Below is a small trained network, with its code and all its weights. Each question gives an input and a class and asks what happens when units are switched off, that is, made to give their printed mean instead of their output.

import numpy as np


def w(rows, s, z=0):
    codes = np.array(rows[::2]) - 128.0
    scale = np.full(codes.shape[1], s)
    scale[-1] = z or s
    return codes * scale


def norm(h):
    return h / np.sqrt((h * h).mean(-1, keepdims=True) + 1e-5)


def f(y):
    return y / 2 * (1 + np.tanh(0.7978845608 * (y + 0.044715 * y**3)))


def log_softmax(a):
    a = a - a.max(-1, keepdims=True)
    return a - np.log(np.exp(a).sum(-1, keepdims=True))


def net(x, mask):
    res = np.array(x, float).reshape(1, 7) / 4 @ E
    u = 0
    for l in range(4):
        y = f(norm(res) @ A[l][:, :-1].T + A[l][:, -1])
        res = res + np.where(mask[u : u + 4], y, B[l][:, -1]) @ B[l][:, :-1]
        u += 4
    return log_softmax(norm(res)[-1] @ U[:, :-1].T + U[:, -1])


A, B = {}, {}
E = w([
[129,121,124,88,118],'x0',
[141,103,143,159,129],'x1',
[178,102,129,151,116],'x2',
[163,133,99,145,94],'x3',
[128,157,128,176,148],'x4',
[147,183,253,168,115],'x5',
[136,115,133,133,129],'x6',
],0.0053)
A[0] = w([
[152,145,135,86,133,38],'L0N0',
[254,172,220,113,63,95],'L0N1',
[122,234,55,146,93,9],'L0N2',
[114,131,145,150,139,38],'L0N3',
],0.0049,0.0015)
B[0] = w([
[253,68,81,167,244,104],'L0N0',
[77,201,97,35,33,255],'L0N1',
[245,64,69,133,72,135],'L0N2',
[32,114,42,168,151,105],'L0N3',
],0.003,0.002)
A[1] = w([
[119,162,4,46,94,230],'L1N0',
[192,71,227,20,109,137],'L1N1',
[105,180,135,149,122,5],'L1N2',
[140,130,83,150,246,128],'L1N3',
],0.0032,0.0023)
B[1] = w([
[125,86,235,111,84,252],'L1N0',
[169,148,178,253,121,163],'L1N1',
[133,114,47,142,210,96],'L1N2',
[132,146,124,212,66,133],'L1N3',
],0.0054,0.0027)
A[2] = w([
[245,34,159,154,4,250],'L2N0',
[154,88,19,81,199,94],'L2N1',
[125,75,146,113,129,24],'L2N2',
[112,34,9,78,175,134],'L2N3',
],0.0043,0.0022)
B[2] = w([
[57,127,119,52,156,253],'L2N0',
[110,173,236,237,2,133],'L2N1',
[173,181,164,159,110,116],'L2N2',
[55,138,127,122,10,178],'L2N3',
],0.0077,0.0043)
A[3] = w([
[9,116,105,48,64,219],'L3N0',
[128,66,189,26,134,138],'L3N1',
[117,227,253,123,170,248],'L3N2',
[67,108,138,179,190,187],'L3N3',
],0.0049,0.0017)
B[3] = w([
[161,254,169,206,247,253],'L3N0',
[189,85,87,212,163,183],'L3N1',
[105,48,42,145,65,210],'L3N2',
[211,120,69,51,139,144],'L3N3',
],0.0055,0.007)
U = w([
[121,91,254,96,12,254],'0',
[214,99,130,72,179,2],'1',
],0.0049,0.0013)

Each question gives the input, the list of numbers given to net, and the class t.
The units are the neurons (one row each of A and B). Each row of codes is followed by its name. A weight is (code - 128) times the scale printed after its matrix; where a second scale follows, it is the last column's (A, B and U).
mask holds one flag per neuron, layer by layer. A switched-off neuron (its flag False) gives its mean, the last column of its row in B, instead of its output. The means were averaged over made-up inputs and are rounded, as every weight is.
A unit's drop is (log p(t) with every unit on - log p(t) with that unit switched off) / (log p(t) with every unit on - log p(t) with every unit switched off).
The circuit of an input: a set's keep is (log p(t) with only the set's units on - log p(t) with every unit switched off) / (log p(t) with every unit on - log p(t) with every unit switched off). Starting from the 12 units with the biggest drops (on a tie, the unit counted first), units are removed one at a time, each time the one whose removal leaves the highest keep (on an exact tie, the one counted first), for as long as the keep stays at least 0.8.
circuit, biggest first: the units of the circuit, biggest drop first
k most important neurons: the k neurons with the biggest drops, biggest first
k most important neurons of layer l: the k neurons of layer l with the biggest drops, biggest first
drop of u: that unit's drop, to one decimal
input [-6,0,-5,5,1,-8,-3], class 0: circuit, biggest first => [L2N1 L2N3]
input [7,0,0,-3,4,-5,5], class 0: circuit, biggest first => [L2N1]
input [6,-7,4,-3,3,-5,-5], class 0: 2 most important neurons => [L2N3 L2N1]
input [-2,-5,-2,6,2,-5,4], class 0: 3 most important neurons => [L2N3 L2N1 L1N1]
input [-4,8,5,3,-6,-7,-5], class 0: circuit, biggest first => [L2N3 L2N1]
input [5,-5,-3,1,5,-6,3], class 0: 2 most important neurons of layer 2 => [L2N3 L2N1]
input [4,4,6,1,-5,4,-3], class 1: 2 most important neurons of layer 1 => [L1N0 L1N3]
input [6,-1,1,-7,0,-7,6], class 0: 2 most important neurons => [L2N3 L2N1]
input [5,-5,2,4,5,-7,2], class 0: drop of L2N3 => 0.2
input [-8,-4,0,-2,-3,-8,4], class 0: drop of L2N1 => 0.2
input [2,3,0,7,5,-7,7], class 0: drop of L0N1 => 0.0
